Below is a small trained network, with its code and all its weights. Each question gives an input and a class and asks what happens when units are switched off, that is, made to give their printed mean instead of their output.

import numpy as np


def w(rows, s, z=0):
    codes = np.array(rows[::2]) - 128.0
    scale = np.full(codes.shape[1], s)
    scale[-1] = z or s
    return codes * scale


def norm(h):
    return h / np.sqrt((h * h).mean(-1, keepdims=True) + 1e-5)


def f(y):
    return y / 2 * (1 + np.tanh(0.7978845608 * (y + 0.044715 * y**3)))


def log_softmax(a):
    a = a - a.max(-1, keepdims=True)
    return a - np.log(np.exp(a).sum(-1, keepdims=True))


def net(x, mask):
    res = np.array(x, float).reshape(1, 2) / 4 @ E
    u = 0
    for l in range(3):
        y = f(norm(res) @ A[l][:, :-1].T + A[l][:, -1])
        res = res + np.where(mask[u : u + 3], y, B[l][:, -1]) @ B[l][:, :-1]
        u += 3
    return log_softmax(norm(res)[-1] @ U[:, :-1].T + U[:, -1])


A, B = {}, {}
E = w([
[47,169,52,167,85,124,105],'x0',
[87,106,201,176,91,163,253],'x1',
],0.0056)
A[0] = w([
[119,112,65,2,145,100,119,164],'L0N1',
[154,116,119,174,79,209,207,3],'L0N2',
[129,67,120,168,117,126,150,43],'L0N3',
],0.0069,0.0013)
B[0] = w([
[117,191,67,207,88,156,163,254],'L0N1',
[89,243,53,202,42,101,3,235],'L0N2',
[90,164,158,186,46,121,97,134],'L0N3',
],0.0039,0.0033)
A[1] = w([
[89,123,206,151,28,115,175,254],'L1N1',
[109,154,129,19,136,74,92,113],'L1N2',
[31,254,80,116,123,159,122,113],'L1N3',
],0.0049,0.00092)
B[1] = w([
[30,110,115,153,93,218,64,215],'L1N1',
[2,181,99,137,139,161,185,138],'L1N2',
[164,75,165,49,149,135,174,254],'L1N3',
],0.0066,0.0045)
A[2] = w([
[15,117,128,63,140,13,106,253],'L2N1',
[84,14,122,114,79,76,156,247],'L2N2',
[14,30,81,49,1,200,56,221],'L2N3',
],0.0036,0.0013)
B[2] = w([
[142,99,175,255,159,121,80,156],'L2N1',
[228,132,141,175,175,106,142,150],'L2N2',
[97,152,240,84,180,26,111,254],'L2N3',
],0.0054,0.0049)
U = w([
[150,108,207,149,253,85,163,253],'0',
[120,207,87,166,4,213,47,198],'1',
[203,101,147,97,55,63,216,3],'2',
],0.004,0.0013)

Each question gives the input, the list of numbers given to net, and the class t.
The units are the neurons (one row each of A and B). Each row of codes is followed by its name. A weight is (code - 128) times the scale printed after its matrix; where a second scale follows, it is the last column's (A, B and U).
mask holds one flag per neuron, layer by layer. A switched-off neuron (its flag False) gives its mean, the last column of its row in B, instead of its output. The means were averaged over made-up inputs and are rounded, as every weight is.
A unit's drop is (log p(t) with every unit on - log p(t) with that unit switched off) / (log p(t) with every unit on - log p(t) with every unit switched off).
The circuit of an input: a set's keep is (log p(t) with only the set's units on - log p(t) with every unit switched off) / (log p(t) with every unit on - log p(t) with every unit switched off). Starting from all 9 units, units are removed one at a time, each time the one whose removal leaves the highest keep (on an exact tie, the one counted first), for as long as the keep stays at least 0.8.
circuit, biggest first: the units of the circuit, biggest drop first
unit that matters most: the unit with the biggest drop
top k neurons: the k neurons with the biggest drops, biggest first
top k neurons in layer l: the k neurons of layer l with the biggest drops, biggest first
drop when u is switched off: that unit's drop, to one decimal
input [-2,6], class 1: circuit, biggest first : L0N2; L1N1
input [7,-2], class 0: top 3 neurons : L1N3; L0N2; L2N1
input [7,-3], class 0: top 2 neurons : L1N3; L0N2
input [-2,4], class 1: unit that matters most : L1N1
input [1,0], class 2: circuit, biggest first : L1N1; L1N3
input [-6,8], class 1: top 3 neurons : L0N2; L1N1; L1N3
input [-2,7], class 1: top 2 neurons : L0N2; L1N1
input [1,-1], class 2: top 3 neurons : L1N1; L2N3; L0N1
input [3,-2], class 2: top 2 neurons : L1N1; L1N3
input [1,-3], class 2: top 2 neurons : L0N1; L1N1
input [-5,6], class 1: top 2 neurons in layer 1 : L1N3; L1N1
input [-3,4], class 1: top 3 neurons : L0N2; L1N3; L1N1
input [-1,4], class 1: top 2 neurons : L1N1; L0N3
input [-2,5], class 1: top neuron in layer 1 : L1N1
input [6,-2], class 0: drop when L1N3 is switched off : 0.2
input [8,1], class 0: drop when L0N3 is switched off : 0.0
input [-5,8], class 1: drop when L1N3 is switched off : 0.2
input [6,2], class 0: drop when L0N1 is switched off : 0.1
